Table B holds the same points as the rows below and some others, measured another way and shuffled. Each row below is followed by which row of B it is.
B:
1: [-250 -110  150 -264 -491 -353   29  181  473  -33 -100  425 -245  261
 -300 -199  374   13]
2: [ -97  -62 -299  -26  269  236  129  320 -136  439  288   -4  218 -227
   41 -246  -99   66]
3: [ -87  324 -455 -123   74   90  240  254   -1  320  122  172   55 -108
   76   43  -49  201]
4: [-278  186  274 -141 -604 -244  -16   97  521 -140 -142  517 -298  263
 -478 -164  208  -46]
5: [ -82  137 -127  149  317  154   96  217 -234  205  304 -148  184 -215
  109  -34 -207   61]
6: [ 164  447 -154 -121  134  159  -38  -62 -211  -91 -155 -186 -141  -91
  218   55 -276  -63]
7: [-144  348  126    8 -294 -260 -105 -203  242 -367  -90  380    1  350
 -305 -297 -294   71]
8: [-563 -491  848 -206 -733 -190 -224  146  642 -233   41  296 -307   75
 -571 -643  201 -461]
9: [ -77  220  105 -131 -149   15  -51  -97  250 -374 -313  138 -237  174
   19  -65  153   36]
10: [ -14  193 -170   17 -136 -160   55 -219  166 -173 -270  287 -204  229
 -178  -30 -107  210]
11: [  82  355 -131  220  371   85   15  201 -352  141  171 -178  144  -69
  201  -93 -201    8]
12: [-147  117  -99 -132 -330  -39  -29  -15  120 -168 -241  223 -234  162
   13 -225  -41   44]
13: [-286 -173  514   65 -362 -245 -189  -96  321 -477  -83  235 -143  303
 -350 -303  121  -24]
14: [-434 -454  326   -7 -321 -148    5  185  400  -50  104  291  -85  104
 -316 -335  284    7]
15: [-145 -137  429  165 -197  -82 -216  253   65 -100    3  143  -59  256
 -251 -413  283 -114]
16: [ 181  335 -157   46  353   46   53   90 -329  241  229 -208  133 -175
   38  143 -381   15]
17: [  50  272 -228  123  433  147   83   57 -284  -21   90 -213  166  -77
  379   74 -198  168]
18: [-249 -211  893  -62 -440  -48 -303  -36  315 -359  -71  -32 -317   47
 -341 -284  -58 -474]
19: [ 309  449 -537  102  438  271  137 -162 -295  155 -185  -86  -49  -98
  119  221 -343  244]
20: [  33  862 -324  137  242  345  123  219 -262  -84 -141 -130 -137 -117
  489  212   40   96]
21: [-395 -397  496 -104 -400 -267   -3  142  485   -8  156  284 -113   92
 -423 -204  133 -115]
22: [ 222  460 -307  132  438  166  117 -102 -300   -5  -90 -217   -8  -83
  323  319 -307  185]
23: [-290 -433  769   53 -381 -162 -269 -167  446 -521 -219  173 -228  327
 -300 -414  105 -192]
24: [ 164  202  320   61 -116 -224 -153 -151   56 -236 -269   50 -230  317
 -119   38 -112  -76]
25: [-116   49  -46  -78   88    1   36  168   78  127  250  142  183  -39
 -243 -189  -15   87]
26: [  65  112 -147   15  119   34  -59  -44 -111 -254 -148   38   51  229
  137  -18   63  283]
27: [ -85  131 -614   51  340  172  308  -25  112  188  -64  209  -17 -133
  -21 -140   35  338]
28: [-163   -2 -406   39   55  102  178   87   92   -3 -152  242  -56  101
  148 -120  218  356]
29: [ 211  564 -397  242  457  223  123 -137 -336  -44 -134 -177  -47 -102
  261  253 -316  220]
30: [-217   -1 -190 -127    8  -70  254  232  190  195   59  110  -75  -68
  207   15  106  101]
31: [  15  101   33  -46   45  -15  -33  188 -140   29  134  -64   56   13
    0   70   21   65]
32: [   3   44   18   50   48 -129   -4 -239  100 -255 -196   84  -85  204
   16  -56 -181  132]
33: [-143 -200 -180   68  278  151  107  202  -44  156  178   -3  136 -113
   36 -180  139  179]
34: [-125 -384   65   14  260  260  104  189  129  352  156  -37   26 -240
 -163 -186   85  -50]
35: [  16  458  -68 -136 -279 -158   18   33  106 -223 -287  188 -287  247
   77  185  137  119]
36: [ -15  163 -192  -31   79  154   98  -96  131   42 -188  125 -153  -34
  -36 -108 -139   52]
37: [ -39 -296  469  -70  -76   66 -185  -18    2 -118  -55 -247 -236 -102
  -58 -115  -95 -299]
38: [ 111  328 -149   49  106   35    7 -184  -61 -253 -236   24 -119  127
   52  146  -95  210]
39: [-165   39  267 -268 -618 -440  -27   13  536  -76 -146  514 -298  330
 -547 -109  140  -42]
40: [ 163  289    4   25  197  -68  -19  169 -320  219  216 -181  116  -51
   62  102 -341  -61]
41: [-101  265   52  -56 -292 -267   44 -167  288 -193 -190  312 -220  230
 -200    7 -173   70]
42: [  45  199  -12  393  309  120  -26  -71 -285  -70   21 -150   -7  -50
   -3  -59 -285   56]
43: [  -9 -183  -98   -7  367  153  118  190  -81  277  218 -129  154 -180
   44   30   19  110]
44: [-261 -109  -12 -324 -417   12  -20  329  271  105   -5  358  -63  133
 -177 -319  294   26]
45: [ 200  553 -610  232  325   75  130  -24 -453   18 -171  -92  -40   52
  441  141 -278  312]
46: [-171  299  -95   31 -172 -112   91   68  145 -230 -216  204 -206  217
  209    5  155  166]
47: [-165   20  116 -295 -378 -312  103   42  456   18  -81  330 -247  135
 -266   44  102   -9]
48: [  61  103  211  -51   82  122 -121   30  -14 -157  -76  -82  -14   82
   36    4   19  -26]
49: [-188  226 -253   35 -136   14   87  -12  229 -101 -159  407  -94  175
 -184 -249   85  240]
50: [-195 -102 -383  -16  160  191  129  295  -67  296  213  114  174 -134
   17 -342   53  177]
51: [ 244  251  -12 -154   29  107 -136  -68 -191 -103 -180 -116 -110   69
   25  137 -154    5]
52: [-297 -348  469   82 -219  -92 -206  -37  302 -413  -74  220   -5  314
 -231 -479  178    6]
53: [ 108  636 -330  138  216  324   86  193 -182  -74 -286   -9 -185   44
  330  188  309  222]
54: [-316 -270  589  -76 -375 -220  -81  147  447  -71  119  245 -138  102
 -493 -218  189 -177]
55: [-164   89 -515   29  313  282  222  389 -157  341  246   39  215 -201
  208 -130  129  283]
56: [-435 -148  312 -381 -553 -178   19  344  641  -23   58  484  -89  198
 -301 -281  460  -43]
57: [   6 -265  248  114   80   54 -137 -165   44 -226 -117   -7  -61  124
 -236 -113   16   75]
58: [-183  184  -29   80 -314 -125  -13  112  106 -368 -350  224 -303  354
  234  -91  366  181]
59: [ 210  292 -186  133  326  197   13 -125 -266  -64 -151 -171  -34   -6
  201  193 -259  149]
60: [-195 -181  -38  102  197  174   44  226  -58  230  277    0  197 -147
  -50 -328 -103   21]
61: [-329 -370  522 -231 -453 -248 -160  115  362  -27  182  212  -26   92
 -421 -464  -88 -277]
62: [ -55  195 -777 -152  250  142  247  182  -28  223  -42  216  108  -12
  249 -238  117  372]
63: [-295   46  314  159 -121    7   -9  263   50   50  229    7  -69 -115
 -140 -180  -50 -177]
64: [-255 -381 -199  -74  -94 -189  146  113  203  149   89  291   32  102
 -140 -281  106  231]
65: [ 305  524 -181  145  137  -62  -75  -18 -219    3 -233  105  -40  311
   16  -72 -165   98]
66: [-180  247   46   -3 -252 -165  -42  -71  210 -431 -215  291 -106  350
   25 -136   68  186]
67: [ 238  346 -368   32  488  244   77  -25 -281 -127 -162 -220    3  -27
  370  296   90  309]
68: [ 299  586 -473  127  303  -22  -28  158 -287   79 -186  184  188  419
  256 -259   18  273]
69: [ 150  486 -174  225  367  250    3  165 -466   46  104 -260   82 -127
  239  190 -172  106]
70: [ 297  354 -325  -76  305  182   -4  -15 -288  -20 -160 -110   50   82
  248  221  -77  245]
71: [-170  -85  -42  194  201   72   71  150  -84  103  207  -31   98 -114
  -12 -173  -66   84]
72: [  13  303 -690 -163  302  221  292  278 -107  367   69   82  121 -148
  277   83   71  323]

[  14  -22  112  194  347  -79  207  156 -158  389  122  -84  -90 -179
  289  -78 -201  330   16  140  344 -361  237  -81  -79  -40]
43
[-163  122  143  243  354   95   24   32  180  147 -141  -72  215   19
   33  245  141  173  -46  314   19 -216    3   63  130  344]
18
[ -10  207 -183   49  295  327   13  185   34  -65 -294    4  214  211
 -154  165  181  -32 -132   15  -63 -358  208   19  106  255]
21
[   2   46 -221  -41  -10   67  -77   91  -67 -102 -207  168  269  283
 -358  152  193  -74  -49  -55  -37  -13 -106   73  144   21]
64
[ -32  -92   10 -235  136 -105  393  190 -179  199 -331  -29  215  -14
  -91 -102   73   54    4 -152  448 -272  205  -73  -11 -440]
68
[  74   94 -169 -107   29  124 -136  137   70 -120  -14  185  -23  243
 -276   70    8 -234 -150 -181 -124  172  190 -139   95   73]
5
[ -73  180 -173  144  376  347   -7    3  -14    0 -247   43  292  266
  -45  154  207  167 -180   -9  -65 -273  136  -13  190  415]
49
[  59  -29   61  -94 -206 -277  -45   61  -87  153  117  195 -144  163
  -23    5 -182  -65    5   27  243  163  -12  -75  -91 -288]
17
[-152   81 -133   90   22  157 -237 -276   59  124  -62  -38  193  264
  129  125  205  198 -169    4 -109  194 -122  -12  239  261]
34
[ 156   58  -98 -364 -244  -70 -124  198  153  -49  -65   52  -33  131
 -355  178   79 -392   48  -81  -50  170    4  -82  -67 -342]
45
[   0   36 -178 -191 -228  -93 -113   79  185 -131 -177  113  131  242
 -420   26  161 -391  -89 -164  -76  279   63  -71   75 -270]
11
[ 217  -17  -76 -175 -117  -32 -134  106   22  -62  264  325 -301   49
 -219 -122 -153 -353  -67 -387  -50  429  276 -252   42 -223]
55
[  53   64 -168 -124 -208   30 -284  -35  161   35   28  -22   56  185
 -163  173  148 -143  -21  -25 -180  255 -134  -25   70  -65]
10
[  95   92  129 -141  117  122   82  226   64   -6 -134  111  -23  -92
 -154  171  102 -206   75   -1   74 -142  120   26   45 -106]
12
[-131  114 -101   25  -52 -195 -256 -206  153  282  -42 -235  262  368
   89  400  122  297  -48  450  -27   -1 -371  -29  -86  169]
42
[  25   60  -57   25  222  -16  -29   39  -68  166   61    2   -9  109
   70  133  -75  180  -66   97   90 -103   65 -136  -30  128]
3
[  87  -32   25  -76   92  -60 -146    7    0  251  311   -8 -178   29
  109  120 -173  164  -31    3   26  232    7 -212    1   82]
59
[ 161  -65 -112 -167 -189  -27 -404   59  345   59  485   39 -240   91
 -272   48 -127 -269  -91 -278 -370  782   84 -306  114   13]
4
[ 151  179 -126 -298 -298   68  -75  189  167 -197 -252  193  -31  200
 -360   47  164 -605  -19 -191  -44   34  213  -20  -42 -413]
46
[  77  102    0    0  140   60   17  172   81  171   41  -92 -161  -70
  114  -13  -82  -59  -46   21   85 -164  322 -128  -73  -90]
29
[  97    8   50  149  393   66  216  219 -142  181    4  126   95  -80
  -53   32  -26  179   60   11  204 -386  177  -17   20   48]
26
[ 123  -92   39   53   -6 -251   -2   86  -36  219  352  104 -327 -181
   76 -237 -273  -66   -3 -147  181  204  275 -214  -66 -318]
25
[  94    3   -1  -42 -102 -157  -58  -39  -57  163  128  111 -127   -4
   61  -27  -49  -35   32  -42  142   94   33  -85  -52 -274]
72
[ -61  185  -69  -56   18  236 -121   85  114  156 -274 -183  305  332
  -31  413  234  135  -13  284  -43 -286 -200  159   46  210]
41
[-138 -137  254  312  179 -614   17 -110   14  419  303 -101  -60 -259
  226   71 -190  368  103  489  303   63 -201  -78 -115  -88]
37
[-135  120  117   14   58   61   21  -78  -42  222 -253   -4  235  261
  161  277  144  244  -16  275  211 -241 -182  131   54  113]
23
[  79  -37 -138 -221 -130 -178  -87   82  146   25   61  -40 -117  -61
 -197  -81    7 -294  -43 -189  -19  315  178 -218  -18 -381]
24
[  75  -36   -1  -14  128 -195 -114 -155  -43   99  225  192  -33   -2
  -58  138   -8  105   26   -5   14  256 -119 -187   32   20]
44
[ 113   79  -85 -119  -39   17  -30  129  -41  -91  -52  298  -36  216
 -249   30   -7 -245  -61 -169   49   70  158  -82   21 -125]
66
[-100  124  225   64  292  329  169  134  -13  355 -201 -207   68  -56
  379  148   63  295  -13  201  249 -459  151  121   95  165]
36
[  84   27 -131   -8 -158 -160 -235   30  294   29   98   17  138  106
 -376  186  162 -222   66   53 -217  229 -149  -37    4 -129]
35
[  62   72  -63 -105   11   64 -185 -116   68  215  129 -152 -138  -39
  227   97   37   73  -35    4  -42  117   37 -149    4  -38]
19
[ -27    0  189  298  407 -332  282  176 -127  431   96  -91  -54 -173
  270  -13 -267  364   56  395  462 -526  194  -86 -237  -75]
13
[ -46  -69  -54 -156  143   45   33  129  120  234  -79 -210  264   81
 -165  171  126  153  -20  -17   11   42  -39  -83  113   25]
65
[ 167  -93   91   61  156 -200   -4  144  223  284  507    0 -348 -267
   13 -223 -304 -107  -30 -200    9  305  448 -383  -73 -186]
53
[ -45   -1   47  -99  -24  170 -219   -1   42  200   74   70  186  431
  -80  380   25  254  -59   71  -71  269 -313   31  210  385]
60
[ -53   -6 -120  223  149 -153   89  155  120   42 -145  -25  276  -58
 -309  -38  169  -80   11   73   37 -178   90   38   52 -150]
1
[   7   52  -42   40  453  104  270  268  129   75 -220  -89  218 -120
 -217   -6  136  -44  -41  -66   78 -357  385 -124   39  -17]
15
